Here is a tiny trained network, its code and every weight. The questions are about switching its units off for an input and a class, where a switched-off unit gives its printed mean instead of its output.

import numpy as np


def w(rows, s, z=0):
    codes = np.array(rows[::2]) - 128.0
    scale = np.full(codes.shape[1], s)
    scale[-1] = z or s
    return codes * scale


def f(y):
    return np.maximum(y, 0)


def log_softmax(a):
    a = a - a.max(-1, keepdims=True)
    return a - np.log(np.exp(a).sum(-1, keepdims=True))


def net(x, mask):
    res = np.array(x, float).reshape(1, 7) / 4 @ E
    y = f(res @ A[0][:, :-1].T + A[0][:, -1])
    res = res + np.where(mask, y, B[0][:, -1]) @ B[0][:, :-1]
    return log_softmax(res[-1] @ U[:, :-1].T + U[:, -1])


A, B = {}, {}
E = w([
[144,113,192,123,98,172,156,51,220,102,183],'x0',
[140,179,133,130,69,134,103,64,106,17,180],'x1',
[195,102,41,175,133,215,169,58,119,92,117],'x2',
[198,144,147,180,42,202,90,153,82,192,232],'x3',
[160,139,102,173,73,70,154,160,98,23,103],'x4',
[242,109,133,151,79,70,124,42,88,155,125],'x5',
[254,125,205,103,199,67,168,162,82,130,115],'x6',
],0.0099)
A[0] = w([
[159,140,152,107,185,145,116,118,94,161,139,56],'n1',
[164,118,86,142,171,73,127,177,103,147,90,3],'n2',
[75,130,137,128,129,129,118,153,125,155,125,183],'n3',
[100,133,86,132,100,103,126,144,109,25,116,75],'n4',
[173,127,200,132,66,88,114,122,124,95,154,65],'n5',
[146,120,72,140,151,93,142,158,121,107,91,110],'n6',
[166,114,104,158,118,206,167,120,209,124,136,88],'n7',
[156,135,45,181,8,167,112,123,91,136,166,83],'n8',
[12,135,146,115,120,125,108,180,151,125,142,57],'n9',
[88,129,86,127,103,99,123,16,146,123,114,132],'n10',
[133,129,88,140,65,171,113,122,96,144,147,46],'n11',
[139,133,146,128,117,115,128,120,120,133,131,97],'n12',
[157,129,184,124,121,103,110,146,104,133,137,101],'n13',
[151,125,103,142,123,112,141,166,115,86,112,179],'n14',
],0.017,0.0029)
B[0] = w([
[180,113,115,132,171,103,92,143,120,181,141,185],'n1',
[142,120,99,128,113,120,175,138,101,179,75,205],'n2',
[88,125,129,119,139,143,130,133,128,168,129,187],'n3',
[136,131,109,145,204,143,87,137,89,68,167,202],'n4',
[127,161,170,113,82,86,183,106,153,94,156,206],'n5',
[127,132,127,142,115,131,168,124,102,105,77,185],'n6',
[150,116,142,173,145,209,165,77,156,137,126,209],'n7',
[123,130,116,130,20,138,76,133,88,106,134,251],'n8',
[7,143,150,121,123,155,144,154,149,143,144,231],'n9',
[139,108,115,81,134,63,76,135,210,103,79,198],'n10',
[139,110,132,133,70,144,94,149,121,121,140,191],'n11',
[156,147,128,106,124,133,141,142,153,117,129,148],'n12',
[142,150,146,110,139,94,146,112,123,147,166,185],'n13',
[124,142,126,139,132,121,155,115,109,84,124,174],'n14',
],0.021,0.022)
U = w([
[168,186,188,84,124,71,196,92,128,109,197,199],'0',
[149,122,88,122,149,108,206,144,81,162,70,205],'1',
[125,96,108,71,161,97,117,80,213,76,83,2],'2',
[148,89,154,156,143,199,165,49,200,121,142,2],'3',
[141,124,111,129,37,149,89,118,108,103,156,200],'4',
[171,113,140,100,192,126,117,156,108,205,193,168],'5',
[30,142,147,97,161,167,146,170,159,141,148,67],'6',
[113,165,79,145,199,110,159,130,83,1,121,106],'7',
],0.0093,0.00073)

Each question gives the input, the list of numbers given to net, and the class t.
The units are the neurons (one row each of A and B). Each row of codes is followed by its name. A weight is (code - 128) times the scale printed after its matrix; where a second scale follows, it is the last column's (A, B and U).
mask holds one flag per neuron, in row order. A switched-off neuron (its flag False) gives its mean, the last column of its row in B, instead of its output. The means were averaged over made-up inputs and are rounded, as every weight is.
A unit's drop is (log p(t) with every unit on - log p(t) with that unit switched off) / (log p(t) with every unit on - log p(t) with every unit switched off).
The circuit of an input: a set's keep is (log p(t) with only the set's units on - log p(t) with every unit switched off) / (log p(t) with every unit on - log p(t) with every unit switched off). Starting from the 12 units with the biggest drops (on a tie, the unit counted first), units are removed one at a time, each time the one whose removal leaves the highest keep (on an exact tie, the one counted first), for as long as the keep stays at least 0.8.
circuit, biggest first: the units of the circuit, biggest drop first
k most important neurons: the k neurons with the biggest drops, biggest first
drop when u is switched off: that unit's drop, to one decimal
input [-5,5,4,3,-6,2,7], class 5: circuit, biggest first => n1
input [-5,0,-5,6,-2,-1,-2], class 6: 2 most important neurons => n9, n3
input [-7,-7,-2,2,-7,7,4], class 1: 2 most important neurons => n2, n4
input [-7,7,-5,3,-2,6,0], class 0: 2 most important neurons => n5, n13
input [-4,4,8,-1,8,5,2], class 7: 2 most important neurons => n4, n14
input [-2,-3,-2,0,4,5,8], class 1: 2 most important neurons => n2, n6
input [-1,-6,0,-8,6,-3,-3], class 7: 2 most important neurons => n4, n6
input [0,2,0,-3,-8,4,2], class 5: 2 most important neurons => n1, n5
input [6,2,3,4,-5,-5,-6], class 3: 2 most important neurons => n7, n9
input [-8,1,-3,6,-4,5,3], class 5: 2 most important neurons => n1, n13
input [1,1,-2,7,2,1,7], class 0: drop when n4 is switched off => 0.0
input [-4,7,-1,-3,-4,6,0], class 2: drop when n10 is switched off => 0.4
input [7,-4,7,5,4,-7,-4], class 3: drop when n2 is switched off => 0.1
input [4,-8,6,-6,-4,-4,-3], class 3: circuit, biggest first => n7
input [-6,-4,-6,-2,-4,-1,3], class 1: 2 most important neurons => n2, n1
